Rows are numbered. After the first four, each row is followed by the numbers of the three nearest rows among all rows above it, by straight-line distance, nearest first.
In the rows, zero is written as 128.
1: [145 167 118  37 138 161 123  57 146 145 123  78 117 111 121 153  81 121
 134 116 137 157 133 141 113 125 158 136 119 116 142 114 113 136 167 109
 139 102 158 133 119 113 114 139 180 130  57]
2: [118 151 141  64 128 142 136  70 148 118 123  28 138 103 130 140 106 133
 126 139 124 101 116 136  97 133 132 152 118 124 142 100 101 113 170  66
 133 135 146 142 156 123 139 115 142 113 104]
3: [142 131 138 126 132 148 113  66 130 144 136  74 133 121 117 101 108 130
 158 109 135 112  87 125 114 150 135 146 130 117 118 141 118 119 129 117
 140 143 119 101 122 121 141 132 120 112 163]
4: [ 96 155 148  15 131 131 123  95 128 121 106  29 145 106 134 135  75 109
 143 142 136 125 117 116 121 119 147 141 131 112 138  94 120 119 162  59
 142 116 137 166 123 112 138 129 131 130  42]
5: [156 130  84 219 152 112 122 156 138 158 143 180 121 119 132 123 223  96
 136 133 111 117 106 125 136 146 127 144 144 148 122 119 130 140  73 166
 137 125 117 101 143 111 106 105 158 127 192] | 3 2 1
6: [122 130 135  53 137 163 139  50  96 112 120   1 127 123 145 147  62 140
 147 148 150 111  80 153 146 136 135 141 146 127 142 115 116 130 139  42
 111 150 116 124 127 134 158 121 119 114 120] | 2 4 3
7: [130 144 127  55 127 102 117 123  91 107 120 150 127 133 149 170 156 117
 140 106 126 118 132  94 126 138 111 161 124  97 145  74 119 120 113  65
 117 125 127 136 131 128 136 131 139 130  90] | 2 4 1
8: [120 140 139  75 116 131 107 142 138 121 115 200 154 137 130 179 133 144
 129 118 131 171 130 120 117  96 128 176 114 117 140 121 117 142 136 146
 133  90 118 106 135  86 117 128 167 140  84] | 7 1 3
9: [152 135 113  15 114  41 139 171 138 119 108 255 122 115 129 147 159 136
 116 122 131 156 158 152 120  88 118 117 134 123 138 109 136 129 152 131
 127 112 154 113 119 136 139 146 168 141  44] | 8 7 1
10: [112 147 110 143 112  80 104 185 137 133 124 255 128 131 123 113 222 125
 126 135 120 111 160 107 138 111 145 137 129 108 124 112 147 139  96 180
 135  94 125 138 125 107 136 127 149 120 141] | 5 8 9
11: [105 140 129 125 118 150 121 118 160 139 127 125 124 101 123 111 172 121
 130 135 146  63 113 102 101 127 122 138  92 106 121 125 143 129 134 140
 136 132 125 158 141  97 130 116  95 127 155] | 3 2 7
12: [132 143 151  22 124 147 120 111 119 124 109  97 132 120 137 152  94 111
 129 142 124 140 152 109 119 112 134 129 116 125 136 115 124 130 140  76
 121 105 132 152 123  99 106 135 133 134  50] | 4 1 7
13: [148 108 104 174 142 114 133 106 124 119 121  50 137 122 127 115 116 122
 124 142 141  82 128 120 133 110 128 132 133 117 138 130 103 143 128  90
 129 164 134 119 123 137 141 115  75 118 206] | 3 11 2
14: [128 137 128 168 124 144 105 188 109 130 143 203 132 138 117 133 143 103
 153 119 114 120  94 157 111 143 112 132 151 103 130 138 102 126 103 182
 124 115 107  89 132  90 118 140 122 107 184] | 5 10 11
15: [115 129 139  12 130  96 119 156 133 130 116 124 131 131 120 172 154 134
 120 124 141 130 164  87 134 113 114  97 128 105 156 134 157 130 166 109
 141 118 110 160 145 127 130 139 107 129  90] | 12 7 8
16: [143 166 151 152 122 144 101 104 105 123 120 202 140 112 146 150 110 120
 147 122 113 174 109 128 127 145 114 162 137 126 147  96 114 124 115 118
 138 151 138  95 137 109 104 112 175 130  82] | 8 7 14
17: [103 158 109 103 120 137 131  80 137 137 126  62 110 107 122 124 170 146
 124 126 120  67 144  94 137 117 153 117 121 108 145 113 135 123 164  99
 140 131 133 167 158 119 149 109 134 126 140] | 11 2 3
18: [119 106 103 177 140 122 139 125 123 158 134 103 123 123 142 116 148 127
 145 122 144  87  93 130 125 130 130 148 125 137 109 120 119 125 129 115
 139 136 138 128 137 135 131 132 109 120 194] | 13 3 11
19: [145 117 139 182 130 144 130  91  84 144 137 103 144 136 141 114 127 116
 132 114 101 135  66 115  98 162 132 168 110 125 107 100 129 120 108 112
 130 143 125  89 147 132 124 101 112 106 154] | 3 18 13
20: [123 132 135  62 130  94 132 161 120  96 118 125 109 130 133 149 147 140
 128 136 127 108 141 149 135 127 125 134 145 121 126 123 121 126 152 123
 124 119 129 140 136 129 133 131 123 124 130] | 15 7 12
21: [128 165 120  20 128 146 141  74 158 127 105  42 141 110 129 143 108 140
 127 114 148 102 105 103 116 134 123 147 151 113 156 137 137 126 166  70
 156  93 137 146 145 100 153 144 155 140  54] | 4 2 1
22: [104 156 155  36 131 156 145 101 160 137 129 101 132 129 107 129 109 135
 101 142 130 137 131 138 118 109 134 124 128 133 129 157 151 145 177  98
 144 107 125 119 120 108 139 128 165 134  63] | 12 1 21
23: [126 145 152   9 129 151 108  66  96 111 121 105 118 112 126 169  52 116
 160 121 134 125  98 103 118 124 116 155 132 110 120 110 122 102 132  90
 148  84 130 127 134 114 109 122 162 144  46] | 12 1 4
24: [104 156 109  77 131  94 118 163 143 114 161 205 120 122 136 141 156 135
 121 118 133 136 158 137 151 115 126 118 135 124 127 150 125  91 121 166
 141 116 137 151  95 105 147 138 128 136 110] | 20 10 8
25: [101 158 144  23 145  88 127 173 105  97 111 166 114 122 120 138 114 131
 136 130 148 134 141 114 124 113 132 118 124 111 132 118 133 116 150  98
 128 115 130 164 121 117 131 128 110 126 120] | 20 15 7
26: [112 166 123 104 141  94 123 179 177 130 116 210 121 123 124 147 182 142
 137 139 139 106 141 142 133 109 131 101 121  96 124 125 133 124 143 154
 120 106 127 140 123 127 162 108 119 145 155] | 24 10 20
27: [ 95  96 113 161 129 108 121 204 109 138 131 231 116 148 109 126 193 140
 143 120 113 122 140 142 128 144 126 127 158 137 107 138 133 134  63 176
 108 132 136  97 111 120 138 127 103 114 187] | 14 10 5
28: [154 154 120  60 128 131 107  87 109 141 124 115 119 102 140 177 145 121
 148 119 136 133 100  87 115 119 137 159 121  96 130  75 124 125 124  86
 137  98 145 136 163 109 122 123 150  99  70] | 7 12 23
29: [126 119 116 171 129 113 155 127 123 134 141  55 128 113 142 104 140 108
 133 123 136 112 112 151 119 110 115 127 136 139 128 110 111 126 127 107
 120 158 118 126 124 114 153 106  78 130 199] | 13 18 3
30: [ 90 123 112 246 110 139 135 157 182 156 152  84 111 121 125  46 186 112
 132 125 109 118 108 198 112 145 153 105 124 155 114 140 147 137  99 187
 143 157 113  75 131 121 119 104 149 120 255] | 5 18 29
31: [140 148 127  69 127 115 125 110 106 135 121 171 142 139 131 168 164 122
 141 129 134 122 124  78 127 135 129 148 145 106 146 106 122 142 131  95
 124 124 116 134 159 109 121 137 138 133  60] | 7 28 8
32: [157 116 105 204 134 127 147  17 154 128 132   1 117 114 101 104 150 117
 127 127 129  84 101 131 151 142 141 151 112 158 133 137  93 145 117  84
 132 162 135 135 154 140 133 108 108 122 182] | 13 29 3
33: [124 163 150  32 118  84 119 172 127 108 105 255 125 145 122 152 124 117
 148 133 122 173 154 161 113 112 122 115 105 121 122 135 124 120 136 175
 139  93 142  97 108  97 105 145 140 114  65] | 9 8 24
34: [103 159 128   9 122 117 107 130 171 113 125 164 109 110 113 150 146 126
 132 165 152 122 170 114 101 116 152 110 141 109 160 145 148 122 165 138
 139  86 138 165 126  87 129 144 149 122  67] | 15 25 22
35: [139 160 143  24 133 108 116  35 156 114 120  60 103 104 137 150  73 117
 121 143 145 145  96 117 147 100 141 124 127 121 142 128 122 124 201  51
 130 132 139 148 111 150 153 105 152 135  31] | 4 1 21
36: [108 134 122  88 102  78 124 230  96 146 101 178 146 137 138 152 189 118
 146 127 106 101 117 111 137 111 123 114 128  88 123 103 143 150 127 116
 146 125 102 149 120 112 149 123  81 112 156] | 26 20 25
37: [143 113  90 158 126 101 119  43 140 171 148 111 129 108 126 138 177 126
 143 136  94 100 100 115 141 156 144 149 124 155 110 103 121 145 125 133
 128 127 114 137 150 119 134 112 166 112 147] | 18 3 19
38: [112 131 121 108 120 136 122  58 121 134 122  73 128  98 127 123 140 102
 144 148 126 129  93 146 121 111 138 146 127 135 140 118 107 137 142  80
 129 130 125 126 148 119 156 101 150 126 117] | 2 3 17
39: [109 153 120 101 117 114 103 152 160 105 134 252 121 116 123 145 160 133
 123 126 150 130 153 140 116  98 127 121 128 110 134 144 110 120 143 157
 143  88 129 121 114 100 125 138 143 119 116] | 24 26 8
40: [ 99 106 119 195 101 139 129 112 120 120 113  40 106 118 126  79 180  88
 157 119 109  79  77 129 136 165 133 130 124 142 122  92 107 134 127 124
 104 163  98 145 153 132 135 117 106 116 223] | 29 18 13
41: [ 82 106 127 192 126 107 156 130 117 126 131   1 116 121 153  54 156 115
 120 124 146  93 102 153 163 122 118 103 147 127 108 164 117 141 134  81
 140 186 119 146 130 150 165 119  73 129 248] | 29 13 40
42: [116 115 114 128 133 111 112 155 139 123 109 139 108 123 101 115 188 124
 126 148 121  75 147 113 122 124 144 125 122 104 114 140 153 139 123 161
 134 115 128 154 113  90 167 136  87 125 138] | 11 26 20
43: [110 144 114  92 125 121 104 211 117 165 116 255 145 138 131 199 255 118
 145  99 105 100 145  71 121 148 126 120 116 116 129 105 160 134  94 186
 132  71 101 168 144  87 106 130 117 112 150] | 10 36 26
44: [132 160 128  53 142 119 117  80 138 121 104 113 130 119 103 152 127 111
 136 126 161 126 112 107 134 114 139 148 112 120 154 115 124 116 136 124
 142 107 139 110 124 103 122 124 161 119  84] | 28 1 12
45: [118 108 133 129 126  78 157 138 118 122 128 133 116 139 127  83 174 136
 136 133 111 104 108 133 118 129 110 133 142 151 106 135 109 134 112  56
 139 162 139 117 145 163 141 125 110 132 191] | 18 29 13
46: [133 101 121 193 114 142 111 111 110 160 141 104 138 120 171 134 147 127
 116 131 115 103  96 120 126 166 137 129 125 128 135 101 122 141 107 170
 130 149 113 125 121  94 122 131 112  99 205] | 18 19 29
47: [119 132 137  59 133 142  93 116 108 126 119  92 137 118 124 160  78 122
 135 109 133 133  87 134  93 129 110 136 136 107 121 129 111 114 139  94
 113  94 140 110 113 116 117 137 145 136  88] | 23 12 44
48: [146 128 154  73 132 103 124 114 106 121 121  71 133 135 151 142  66 114
 137 129 144 148 120 139 117 129 108 160 115 110 163 110 118 111 141  84
 113 125 123 137 136 101 100 137 117 138 106] | 47 12 2
49: [113 118 131  49 137  18 127 189  91 104  88 155 125 133 129 123 120 130
 127 134 154 135 136 155 144  95 112 122 139 121 108 137 126 145 142  79
 120 152 124 159 103 150 131 161 100 133  97] | 25 20 15
50: [117 136 154  26 110  59 131 230 126 120 135 255 113 136 141 151 123 136
 126 109 133 154 134 156 142  86 113 111 153 119 128 129  91 126 145 145
 105 101 156 135  99 118 129 147 150 144  75] | 9 33 24
51: [100 137 130  25 139  88 110 176  81 110 107 203 141 130 123 164 165 143
 150 141 129 163 132 109 121 115 120 133 143 114 129  85 136 121 128  83
 123  87 143 164 128 108 147 122 110 131  68] | 25 7 31
52: [144 125 145  65 125 103 133 141  93 129 144 128 139 157 129 119  60 126
 145 130 125 166  91 199 121 143 105 140 144 124 138 113  91 117 123 102
 109 123 147  78  96 143 121 111 160 120 100] | 47 48 20
53: [122 143  95 156 155 148 109   1 157 174 127  82 116  94 132 143 199 144
 140 130 119  94 108  95  98 149 162 145 115 148 139 124 133 135 130 145
 138 133 131 163 167  81 141 126 163 131 102] | 37 17 38
54: [103 150 149   1 118  62 133 162 115 109 108 223 131 174 123 196  99 115
 126 123 145 132 163  96 131 106 134 138 153  88 141 114 142 140 141  50
 149  75 140 164 111 154 122 147 132 151   5] | 51 25 9
55: [122 171 152   1 116  70 123 151 129 142 122 255 135 139 134 153 146 142
 139 103 129 192 160 150 129  98 113 152 128 126 143 115 108 119 139 112
 139  81 141 110 114 132 124 139 182 143  40] | 9 33 50
56: [110 107 145  54 129  81 121 201  88  85 128 145 125 134 132 107 124 130
 136 115 137 111 113 147 159 122 113 133 138 109 113 108 116 134 134  91
 143 137 150 158 124 115 139 119  89 111 135] | 20 25 49
57: [122 125 166  63 131  56 128 132 123 131 126 156 125 129 129 125 109 132
 152 118 129 151 152 159 122 112 104 137 144 153 137 121 130 101 125 137
 119 113 147 139 110 136 128 142 118 141 113] | 20 25 24
58: [127 115 144  66 119  55 127 164 105 103 130 192 113 134 126 140 158 137
 135 132 119 126 121 151 127  96 126 125 143 114 117 139 112 115 131  97
 138 128 152 130 121 144 145 113 104 143 128] | 20 56 57
59: [151  93 117 193 136  99 129 225  98 130 157 255 129 163 111 112 147 128
 139 106 107 161 112 182 133 117 102 115 134 129 103 108 105 150  62 185
 126 159 138  69 130 132 105 134 107 131 175] | 27 14 5
60: [ 98 129 113 123 129 105 124 217 111 140 112 255 131 121 130 134 201 138
 126 142 129 110 147 130  93 108 147 119 135 136 133 134 159 123 115 161
 120  90 130 145 129 118 137 128 119 154 131] | 10 26 39
61: [140 131 111 149 108 109 140  39 120 149 134  69 123 125 137 132 138 140
 133 103 129 110  84 144 129 152 128 170 132 141 146  99 105 135 131  57
 127 136 107 113 136 141 146 109 125 120 152] | 38 3 37
62: [ 93  96 119 156 113  75 144 245 105 129 129 238 124 139 128 106 175 126
 135 129 110  92 142 131 126 135 116 122 139 123 115 130 128 117 110 138
 106 124 131 156 142 126 136 131  87 136 211] | 27 60 36
63: [114 138 110 165 123 126 126 147 142 147 127 152 121 124 136 105 187 143
 125 132 128  79 136 131 123 112 145 148 136 128 122 122 135 118 118 159
 158 134 119 129 137  94 132 133 109 147 154] | 42 11 18
64: [115 129 119 143 140 136 124 122 153 133 119 132 113 121 112  95 193 129
 127 134 104  69 116 119 128 121 134 115 126 122 101 151 140 127 142 150
 157 129 130 118 129 132 141 115  88 130 163] | 63 42 11
65: [164 115 106 211 110 130 104  75 118 160 121 180 112 125 148 124 203 128
 143 126 108 143 102 111 138 140 106 159 112 135 135  94 127 129  84 184
 115 111 117  87 149  86 123 109 150 124 142] | 5 37 46
66: [134 121 121 199 123 153  96 138 104 142 148 165 134 127 121 119 143 124
 130 103 124 123 118 118 117 140 107 158 135 133 135  94 111 124  86 146
 126 126 109 105 128  97  94 110 127 121 179] | 14 46 65
67: [148 173 144  55 130 112 122 103 133 121 136 250 144 135 154 182 125 142
 110 121 119 176 158 133 146 128 108 135 119 124 150 108 100 128 139 171
 144  84 147 109 100  95 102 141 214 131  27] | 55 8 33
68: [120 130 141  48 144 115 107 161 108 104 145 208 144 128 127 163  67 114
 132 131 143 179 126 117 124 111 104 125 148  66 104 146 107 134  96 154
 146 128 138 122 113  96  90 144 127 101  83] | 33 8 25
69: [123 105 146 110 130  89 130 144 103 131 125 126 126 147 131 104 124 120
 135  98 142 130  93 163 119 141 105 115 127 127 138 118 120 130 136  83
 115 149 119 105 114 155 141 111 149 129 119] | 52 20 45
70: [142 138 124  48 130  50 129 158 153 129 134 255 109 158 100 154 153 130
 120 118 118 200 157 152 122  94 120 133 136 119 149 139 136 120 132 153
 127 104 155 103 108 114 138 156 181 150  31] | 9 55 33
71: [127 124 123 173 137 195 139  12 157 156 117  10 130 128 106 123  79 130
 130 147 136 115  83 151 142 130 136 156 120 122 144 135 122 136 149  92
 120 156 120 127 140 127 124 107 121 106 171] | 32 3 61
72: [116 143 109 103 114  94 133 140 158 152 143 203 118 123 136 143 160 145
 105 124 121 133 122 153 136 131 114 135 109 136 118 129 115 125 150 160
 133 123 126 132 133 100 154 115 148 132 129] | 24 26 39
73: [ 77 154 117 107 139  88 110 206 155 141 108 255 115 138 124 150 217 107
 141 126 117  90 186 142 138 108 129 100 135 129 121 129 148 131 114 199
 133  71 112 155 129  81 147 132 138 141 123] | 10 60 26
74: [107 102  92 159 118 103 127 164 114 150 127 153 124 113 129 124 212 131
 131 125 123  99 100 119 140 124 139 110 119 100 118 103 133 142 100 115
 113 123 108 121 139 116 134 125  88 139 196] | 63 18 64
75: [105 125 125 189 142 168 152 197 105 166 133 187 103 124 142 120 152 115
 149 119 125 110  79 139 132 154 121 139 145 110 128 118 128 122 108 188
 111 136 115 114 141  73 125 100 107 130 217] | 14 66 27
76: [119 116 144 148 147  78 135 179 125 135 143 252 130 125 125 131 216 120
 119 130 117 116 129 117 142 120 145 133 135 124 122 133 137 118  76 159
 142 136 142 131 130 121 135 123  92 117 147] | 10 27 60
77: [122 139 142   8 129 123 118  96 140 121 121 139 126 116 132 162  82 122
 127 127 152 142 134 126 135 115 103  98 121 116 153 122 104 124 169  90
 121 101 146 144 135 117 141  93 157 125  62] | 12 44 22
78: [108 146 119 150 128 121 128 105 160 127 107  59 112  82 115 106 185 126
 115 152 129  49 129 112 116 130 140 107 127 118 115 147 168 137 142 130
 149 150 140 141 138 126 155 126  96 129 172] | 64 11 17
79: [142 127 109 238 130 124 127 120 109 129 137  50 121 112 120  83 200 114
 141 118 120  91  92 131 119 170 127 157 132 134 119 112 100 122 116 121
 109 176 132  95 151 135  99  89 123 102 225] | 40 18 29
80: [116 115 104 167 154  93 139 112 133 129 114 152 148 130 119 105 144 130
 138 148 116 108 113 153 116 121 112 159 128 125 124 126  99 119 126 129
 126 170 130 130 118 144 140 113 100 128 193] | 18 45 29
81: [121 163 131  64 112 118 111 163 113 113 149 222 129 123 128 158 122 124
 130 131 115 171 132 144 126 126 113 147 153  80 106 119 115 116 116 154
 114 114 130 110 127  83 105 131 146 109  92] | 68 8 33
82: [150 140 131  57 124 165 123 126 145 115 151  98 121 118 110 160  54 127
 119 144 140 120 134 119 128 128 132 111 130  61 139 145 132 129 161 131
 139 127 139 159 108  88 151 152  78 126 107] | 12 47 48
83: [119 138 134 155 127 127 108 223 116 134 125 225 117 125 119 133 180 136
 133 128 127  88 150 102 121 123 121 119 132  96 122 124 166 118  69 224
 137 118 118 135 135  91 127 128  79 102 188] | 27 76 10
84: [133 117 131 196 139  69 124 176 149 139 130 255 153 124 130 120 240 116
 134 134 109 119 159 106 130 126 134 137 121 139 141 115 140 141 106 205
 157 135 125 113 140 112 133 119 154 137 139] | 10 76 5
85: [104 115 110 127 137 143 129  64 117 152 120  86 116 133 130 129 120 124
 137 130 143 119  80 117 114 133 134 136 146 124 142 124 110 133 136  80
 128 147 123 143 144 118 149 120 120 121 151] | 38 3 61
86: [108 136 132   1 120 129 153 118 119 102 112 121 123 131 137 146  81 137
 146 131 145 134 127 102 113 109 144 112 125 102 134 135 123 126 195  75
 134 100 131 164 112 122 150 134 131 122  47] | 77 12 4
87: [128 150 141  83 127 142 110 171 138 128 127 196 141 144 124 172  87 140
 123 115 116 155 122 114 128 159 112 143 140  91 127 123 117 133  96 162
 111  96 118 141 102 103 101 122 151 114  95] | 81 68 8
88: [131 146 123  48 136 135 117  82 151 122 139  94 139 124 121 135 111 127
 129 127 137 147 134 116 133 160 130 143 128 114 134 145 116  99 145 108
 119 111 132 125 125 114 122 139 158 115  66] | 44 1 12
89: [119 102 118 135 137  93 153 128  90 130 119  57 118 145 134 117 145 127
 146 146 117  74 121 122 153 132 117 112 120 129 116 120 121 136 121  49
 130 161 120 145 156 165 132 118  64 134 201] | 13 45 29
90: [111 144 140  43 140 134 103  59 138 116  85  67 119 114 130 136 126 124
 146 124 132 138 119 130 133 150 132 164 130 132 128 120 131 123 167  92
 134 102 136 118 133 100 127 136 167 117  61] | 88 44 1
91: [141 145 139  38 136  87 106 175 108 114 120 209 143 137 144 160 134 112
 130 121 108 148 126 112 148 148 103 181 150 126 141 101 136 107  80 139
 114 129 128 129 120 119 114 141 128 132  88] | 81 87 7
92: [ 95 106 110 189 117  92 115 255 128 133 132 255 114 132 126 101 199 126
 124 109 104 116 144 131 115 127 130 131 143 130 104 125 136 109  84 208
 120 128 122  92 125  91 132 125  75 112 213] | 27 83 62
93: [ 93 118  99 184 131  96 121 151 106 156 115  97 108 122 143  90 175 135
 144 112 138  87 123 152 136 119 102 125 133 147 115 154 140 124 127 123
 118 154 123 136 143 129 150  98 105 132 192] | 18 29 80
94: [ 96 118  99 153 148 121 134 106 133 129 106  63 115 115 121 100 136 132
 147 129 119  98  99 127 100 128 140 140 126 134 101 127 113 135 129  99
 130 123 144 130 155 125 142 116 123 129 168] | 18 85 29
95: [114 125  97 168 133  96 121   9 162 159 110  60 130 103 114  92 212 132
 138 133 120  79 143 121 122 114 143 147  98 137 161 106 126 135 155 114
 143 126 124 108 155 109 147 116 156 135 137] | 53 37 17
